Below are the code and all the weights of a small trained network. Each question names an input and a class and asks about switching units off, where a switched-off unit gives its printed mean instead of its output.

import numpy as np


def w(rows, s, z=0):
    codes = np.array(rows[::2]) - 128.0
    scale = np.full(codes.shape[1], s)
    scale[-1] = z or s
    return codes * scale


def f(y):
    return y / 2 * (1 + np.tanh(0.7978845608 * (y + 0.044715 * y**3)))


def log_softmax(a):
    a = a - a.max(-1, keepdims=True)
    return a - np.log(np.exp(a).sum(-1, keepdims=True))


def net(x, mask):
    res = np.array(x, float).reshape(1, 4) / 4 @ E
    y = f(res @ A[0][:, :-1].T + A[0][:, -1])
    res = res + np.where(mask, y, B[0][:, -1]) @ B[0][:, :-1]
    return log_softmax(res[-1] @ U[:, :-1].T + U[:, -1])


A, B = {}, {}
E = w([
[190,87,35,86,103,202],'x0',
[138,113,118,139,123,123],'x1',
[91,254,28,190,202,81],'x2',
[49,153,122,158,29,138],'x3',
],0.0067)
A[0] = w([
[134,185,107,165,153,128,12],'n1',
[105,155,181,182,117,57,243],'n2',
[165,2,135,79,90,188,248],'n3',
[192,78,185,103,78,127,84],'n4',
[178,83,191,66,128,125,13],'n5',
[83,100,172,102,59,128,252],'n6',
[196,96,75,136,129,197,252],'n7',
[71,160,127,173,116,189,12],'n8',
[116,156,116,157,153,95,12],'n9',
[210,155,142,68,204,99,175],'n10',
[94,44,151,133,64,119,74],'n11',
[199,101,221,67,108,125,88],'n12',
[61,147,225,161,173,59,196],'n13',
[94,186,125,123,21,129,116],'n14',
[123,179,96,149,172,88,16],'n15',
[101,175,112,124,176,145,13],'n16',
[76,197,48,136,131,110,249],'n17',
],0.009,0.0033)
B[0] = w([
[52,94,66,185,170,200,141],'n1',
[190,101,45,51,126,31,200],'n2',
[101,187,33,136,171,66,255],'n3',
[50,175,57,188,156,115,184],'n4',
[68,173,93,248,167,119,164],'n5',
[148,213,15,132,254,40,209],'n6',
[99,147,55,42,82,35,199],'n7',
[220,130,94,199,82,159,136],'n8',
[49,118,107,155,127,137,134],'n9',
[231,201,80,212,86,39,173],'n10',
[106,186,70,194,186,103,174],'n11',
[68,155,66,197,165,103,189],'n12',
[120,85,47,44,135,60,213],'n13',
[224,223,191,202,147,94,179],'n14',
[37,116,30,226,172,189,153],'n15',
[80,111,76,169,212,138,134],'n16',
[113,154,58,166,180,44,217],'n17',
],0.0055,0.0087)
U = w([
[174,205,108,203,117,67,252],'0',
[88,96,57,90,110,67,227],'1',
[74,159,86,254,166,135,96],'2',
[107,167,99,128,151,103,253],'3',
[111,116,132,44,109,134,87],'4',
[85,105,171,103,85,205,3],'5',
[118,108,173,124,76,178,3],'6',
[132,106,168,151,110,157,3],'7',
],0.0081,0.0033)

Each question gives the input, the list of numbers given to net, and the class t.
The units are the neurons (one row each of A and B). Each row of codes is followed by its name. A weight is (code - 128) times the scale printed after its matrix; where a second scale follows, it is the last column's (A, B and U).
mask holds one flag per neuron, in row order. A switched-off neuron (its flag False) gives its mean, the last column of its row in B, instead of its output. The means were averaged over made-up inputs and are rounded, as every weight is.
A unit's drop is (log p(t) with every unit on - log p(t) with that unit switched off) / (log p(t) with every unit on - log p(t) with every unit switched off).
The circuit of an input: a set's keep is (log p(t) with only the set's units on - log p(t) with every unit switched off) / (log p(t) with every unit on - log p(t) with every unit switched off). Starting from the 12 units with the biggest drops (on a tie, the unit counted first), units are removed one at a time, each time the one whose removal leaves the highest keep (on an exact tie, the one counted first), for as long as the keep stays at least 0.8.
circuit, biggest first: the units of the circuit, biggest drop first
unit that matters most: the unit with the biggest drop
k most important neurons: the k neurons with the biggest drops, biggest first
drop of u: that unit's drop, to one decimal
input [-5,5,0,3], class 1: circuit, biggest first -> [n13 n2]
input [0,0,8,-4], class 2: unit that matters most -> n15
input [-6,3,-2,-2], class 1: circuit, biggest first -> [n13 n14]
input [6,3,-8,-3], class 2: circuit, biggest first -> [n5 n4]
input [-5,0,0,0], class 1: 3 most important neurons -> [n13 n2 n14]
input [1,-7,-7,-3], class 2: circuit, biggest first -> [n5 n12 n4]
input [-8,0,1,7], class 1: 4 most important neurons -> [n13 n2 n10 n5]
input [-8,-2,1,-1], class 1: drop of n13 -> 0.3
input [5,3,-6,-1], class 2: drop of n12 -> 0.3
input [0,-2,-5,-1], class 2: drop of n13 -> 0.2
input [5,-6,-7,1], class 2: drop of n5 -> 0.3
